Here is a tiny trained network, its code and every weight. The questions are about switching its units off for an input and a class, where a switched-off unit gives its printed mean instead of its output.

import numpy as np


def w(rows, s, z=0):
    codes = np.array(rows[::2]) - 128.0
    scale = np.full(codes.shape[1], s)
    scale[-1] = z or s
    return codes * scale


def norm(h):
    return h / np.sqrt((h * h).mean(-1, keepdims=True) + 1e-5)


def f(y):
    return np.maximum(y, 0)


def log_softmax(a):
    a = a - a.max(-1, keepdims=True)
    return a - np.log(np.exp(a).sum(-1, keepdims=True))


def net(x, mask):
    res = np.array(x, float).reshape(1, 8) / 4 @ E
    u = 0
    for l in range(4):
        y = f(norm(res) @ A[l][:, :-1].T + A[l][:, -1])
        res = res + np.where(mask[u : u + 4], y, B[l][:, -1]) @ B[l][:, :-1]
        u += 4
    return log_softmax(norm(res)[-1] @ U[:, :-1].T + U[:, -1])


A, B = {}, {}
E = w([
[99,97,121,132,68,67,119,100,170,216,49],'x0',
[132,127,127,124,126,128,126,129,127,128,131],'x1',
[151,153,187,137,85,92,201,134,168,18,48],'x2',
[88,122,13,33,199,58,156,55,149,68,127],'x3',
[119,255,110,116,92,41,147,186,121,152,190],'x4',
[130,132,124,127,128,125,128,130,129,128,130],'x5',
[128,129,129,130,129,127,129,126,127,126,127],'x6',
[130,127,124,125,127,129,130,126,128,128,126],'x7',
],0.0013)
A[0] = w([
[151,112,147,77,89,83,108,90,156,223,56,3],'L0N1',
[124,95,150,76,69,78,111,101,231,253,15,49],'L0N2',
[122,84,99,167,183,136,111,160,117,180,167,60],'L0N3',
[181,139,172,199,122,98,181,246,160,40,103,132],'L0N4',
],0.0018,0.0021)
B[0] = w([
[16,86,69,236,83,95,184,137,70,62,189,153],'L0N1',
[45,97,61,254,77,103,150,137,8,31,200,214],'L0N2',
[109,160,121,95,89,141,90,59,92,171,136,160],'L0N3',
[119,178,111,71,96,151,103,44,83,182,140,248],'L0N4',
],0.0023,0.0016)
A[1] = w([
[148,3,149,141,151,161,91,77,131,108,71,75],'L1N1',
[141,143,185,163,106,187,137,150,139,156,118,6],'L1N2',
[151,132,170,135,114,110,156,149,145,94,78,32],'L1N3',
[91,150,92,76,178,119,156,106,153,101,120,57],'L1N4',
],0.0031,0.0015)
B[1] = w([
[65,227,107,124,174,177,215,209,207,157,83,250],'L1N1',
[184,27,142,106,153,45,78,155,150,141,90,175],'L1N2',
[93,168,134,73,88,155,107,4,121,169,137,155],'L1N3',
[223,37,136,158,101,76,89,151,155,141,97,223],'L1N4',
],0.0027,0.0022)
A[2] = w([
[139,146,177,141,62,124,107,196,71,188,150,106],'L2N1',
[173,149,157,94,209,230,150,155,107,12,183,2],'L2N2',
[232,162,170,96,194,190,116,174,67,5,233,47],'L2N3',
[109,154,180,96,85,98,197,43,170,2,56,37],'L2N4',
],0.0021,0.00092)
B[2] = w([
[158,62,135,108,214,90,111,115,157,32,111,221],'L2N1',
[3,98,76,224,19,59,163,130,121,183,90,201],'L2N2',
[36,78,98,213,52,47,122,104,139,195,54,229],'L2N3',
[150,153,130,77,74,216,78,50,48,207,172,250],'L2N4',
],0.0027,0.0019)
A[3] = w([
[111,84,42,42,155,76,163,67,158,95,99,139],'L3N1',
[126,252,126,87,100,26,141,192,147,156,175,100],'L3N2',
[144,95,229,177,83,170,108,163,138,153,73,255],'L3N3',
[90,100,80,113,183,170,60,122,100,225,194,100],'L3N4',
],0.0029,0.00098)
B[3] = w([
[186,140,210,170,152,110,63,216,104,143,209,253],'L3N1',
[95,59,116,135,201,253,161,128,174,131,65,221],'L3N2',
[153,143,69,82,194,67,106,146,125,106,213,216],'L3N3',
[171,196,187,79,30,120,184,55,124,55,67,221],'L3N4',
],0.0035,0.0032)
U = w([
[224,89,154,117,184,45,44,189,130,119,194,254],'0',
[9,100,74,240,52,64,146,107,89,125,126,119],'1',
[173,205,160,21,51,170,134,1,101,128,109,69],'2',
[74,128,104,119,219,239,186,177,203,136,80,52],'3',
],0.006,0.00069)

Each question gives the input, the list of numbers given to net, and the class t.
The units are the neurons (one row each of A and B). Each row of codes is followed by its name. A weight is (code - 128) times the scale printed after its matrix; where a second scale follows, it is the last column's (A, B and U).
mask holds one flag per neuron, layer by layer. A switched-off neuron (its flag False) gives its mean, the last column of its row in B, instead of its output. The means were averaged over made-up inputs and are rounded, as every weight is.
A unit's drop is (log p(t) with every unit on - log p(t) with that unit switched off) / (log p(t) with every unit on - log p(t) with every unit switched off).
The circuit of an input: a set's keep is (log p(t) with only the set's units on - log p(t) with every unit switched off) / (log p(t) with every unit on - log p(t) with every unit switched off). Starting from the 12 units with the biggest drops (on a tie, the unit counted first), units are removed one at a time, each time the one whose removal leaves the highest keep (on an exact tie, the one counted first), for as long as the keep stays at least 0.8.
circuit, biggest first: the units of the circuit, biggest drop first
unit that matters most: the unit with the biggest drop
k most important neurons: the k neurons with the biggest drops, biggest first
k most important neurons of layer l: the k neurons of layer l with the biggest drops, biggest first
input [-7,-2,2,-3,4,-8,7,-4], class 1: circuit, biggest first -> [L2N3]
input [-6,-8,-8,7,5,-1,3,-4], class 2: 2 most important neurons -> [L3N4; L2N1]
input [-4,-7,7,-3,-7,3,3,-7], class 2: 4 most important neurons -> [L2N4; L1N3; L3N2; L0N4]
input [-8,-6,-8,-4,7,-7,2,-3], class 1: circuit, biggest first -> [L2N3; L3N1]
input [-5,-4,1,3,5,4,-2,-7], class 1: 3 most important neurons -> [L2N3; L1N1; L2N2]
input [-6,-6,8,-4,6,-7,-5,1], class 2: 3 most important neurons of layer 0 -> [L0N4; L0N2; L0N1]
input [-7,0,-4,4,-2,7,0,-3], class 1: 2 most important neurons of layer 2 -> [L2N2; L2N3]
input [-6,2,5,-5,6,0,-2,-2], class 1: 2 most important neurons of layer 2 -> [L2N3; L2N2]
input [-6,-7,8,-4,-4,-3,-8,-7], class 2: 4 most important neurons -> [L1N3; L2N4; L0N4; L0N2]
input [-5,-8,-6,-5,1,-1,-2,4], class 2: 2 most important neurons -> [L3N4; L3N1]
input [3,5,-1,4,3,2,0,5], class 0: 2 most important neurons of layer 1 -> [L1N1; L1N4]
input [-5,6,-2,-6,8,1,-4,-3], class 3: 3 most important neurons -> [L3N2; L3N1; L1N4]
input [-4,0,3,-8,-6,2,3,8], class 0: 2 most important neurons -> [L3N3; L1N2]
input [1,8,2,-2,-5,0,-5,2], class 3: unit that matters most -> L1N1
input [-6,-5,3,4,-6,-8,-7,0], class 1: 2 most important neurons -> [L2N2; L3N2]
input [0,-3,-6,0,4,-2,4,0], class 2: 2 most important neurons -> [L3N4; L1N1]
input [6,3,-1,-3,7,-1,-5,4], class 3: 4 most important neurons -> [L3N2; L2N3; L2N2; L1N4]
input [2,6,-7,6,6,1,5,-3], class 2: 2 most important neurons of layer 3 -> [L3N4; L3N3]
input [-5,-2,-6,-2,2,4,-7,-2], class 2: 2 most important neurons of layer 0 -> [L0N3; L0N2]
input [5,5,5,-7,2,6,5,2], class 0: unit that matters most -> L3N3
